Here is a tiny trained network, its code and every weight. The questions are about switching its units off for an input and a class, where a switched-off unit gives its printed mean instead of its output.

import numpy as np


def w(rows, s, z=0):
    codes = np.array(rows[::2]) - 128.0
    scale = np.full(codes.shape[1], s)
    scale[-1] = z or s
    return codes * scale


def f(y):
    return y / 2 * (1 + np.tanh(0.7978845608 * (y + 0.044715 * y**3)))


def log_softmax(a):
    a = a - a.max(-1, keepdims=True)
    return a - np.log(np.exp(a).sum(-1, keepdims=True))


def net(x, mask):
    res = np.array(x, float).reshape(1, 7) / 4 @ E
    y = f(res @ A[0][:, :-1].T + A[0][:, -1])
    res = res + np.where(mask, y, B[0][:, -1]) @ B[0][:, :-1]
    return log_softmax(res[-1] @ U[:, :-1].T + U[:, -1])


A, B = {}, {}
E = w([
[158,138,112,147,91,140,119,126,114],'x0',
[133,127,170,119,99,111,85,150,86],'x1',
[141,78,92,165,127,245,109,135,196],'x2',
[109,161,67,102,100,155,106,148,96],'x3',
[179,162,144,111,101,148,126,146,120],'x4',
[139,158,136,159,73,134,93,102,115],'x5',
[107,201,119,99,131,132,92,88,171],'x6',
],0.012)
A[0] = w([
[40,116,194,133,158,45,119,93,93,162],'n0',
[129,66,162,114,194,48,134,128,119,119],'n1',
[97,123,125,116,169,140,133,113,143,3],'n2',
[115,72,81,166,221,142,136,102,203,97],'n3',
[144,61,189,139,174,47,230,130,134,66],'n4',
[136,185,87,97,64,223,43,142,122,69],'n5',
[152,237,119,96,161,101,140,73,154,120],'n6',
[161,122,177,126,127,150,90,101,168,105],'n7',
[166,189,147,141,56,44,56,123,24,93],'n8',
[181,140,213,194,88,166,87,111,183,105],'n9',
[93,254,108,85,121,105,74,66,165,115],'n10',
],0.0074,0.0048)
B[0] = w([
[189,174,201,69,162,74,104,157,96,217],'n0',
[157,176,141,90,133,99,164,161,104,196],'n1',
[106,95,149,104,125,144,125,107,136,120],'n2',
[48,117,44,204,82,218,102,102,184,228],'n3',
[138,195,116,24,152,92,135,177,25,217],'n4',
[185,149,180,70,213,26,172,167,71,222],'n5',
[167,190,150,96,153,40,143,114,32,189],'n6',
[102,71,98,151,87,97,91,120,139,151],'n7',
[73,2,87,195,92,210,26,5,229,254],'n8',
[100,58,87,185,113,199,81,61,178,195],'n9',
[186,187,188,19,137,23,163,160,14,223],'n10',
],0.0061,0.0077)
U = w([
[46,48,88,239,114,209,115,109,136,1],'0',
[152,233,192,40,149,6,158,200,3,255],'1',
],0.0067,0.00081)

Each question gives the input, the list of numbers given to net, and the class t.
The units are the neurons (one row each of A and B). Each row of codes is followed by its name. A weight is (code - 128) times the scale printed after its matrix; where a second scale follows, it is the last column's (A, B and U).
mask holds one flag per neuron, in row order. A switched-off neuron (its flag False) gives its mean, the last column of its row in B, instead of its output. The means were averaged over made-up inputs and are rounded, as every weight is.
A unit's drop is (log p(t) with every unit on - log p(t) with that unit switched off) / (log p(t) with every unit on - log p(t) with every unit switched off).
The circuit of an input: a set's keep is (log p(t) with only the set's units on - log p(t) with every unit switched off) / (log p(t) with every unit on - log p(t) with every unit switched off). Starting from all 11 units, units are removed one at a time, each time the one whose removal leaves the highest keep (on an exact tie, the one counted first), for as long as the keep stays at least 0.8.
circuit, biggest first: the units of the circuit, biggest drop first
k most important neurons: the k neurons with the biggest drops, biggest first
drop of u: that unit's drop, to one decimal
input [-7,-4,1,0,-5,2,-8], class 1: 4 most important neurons	n8, n4, n9, n1
input [5,6,-2,6,7,1,-3], class 0: circuit, biggest first	n8
input [0,-2,-1,7,-8,-5,0], class 0: 2 most important neurons	n5, n10
input [-1,-7,-1,-6,1,8,-2], class 0: 3 most important neurons	n10, n5, n9
input [1,4,4,-2,4,-4,3], class 0: 3 most important neurons	n10, n4, n0
input [-6,8,3,6,-1,3,-4], class 0: 2 most important neurons	n10, n4
input [-1,1,5,2,1,1,4], class 1: 2 most important neurons	n8, n5
input [6,7,-2,5,-1,3,-6], class 0: drop of n8	0.3
input [4,4,-2,7,4,-7,-3], class 0: drop of n8	0.2
input [4,0,0,4,0,-1,-6], class 0: drop of n5	0.4
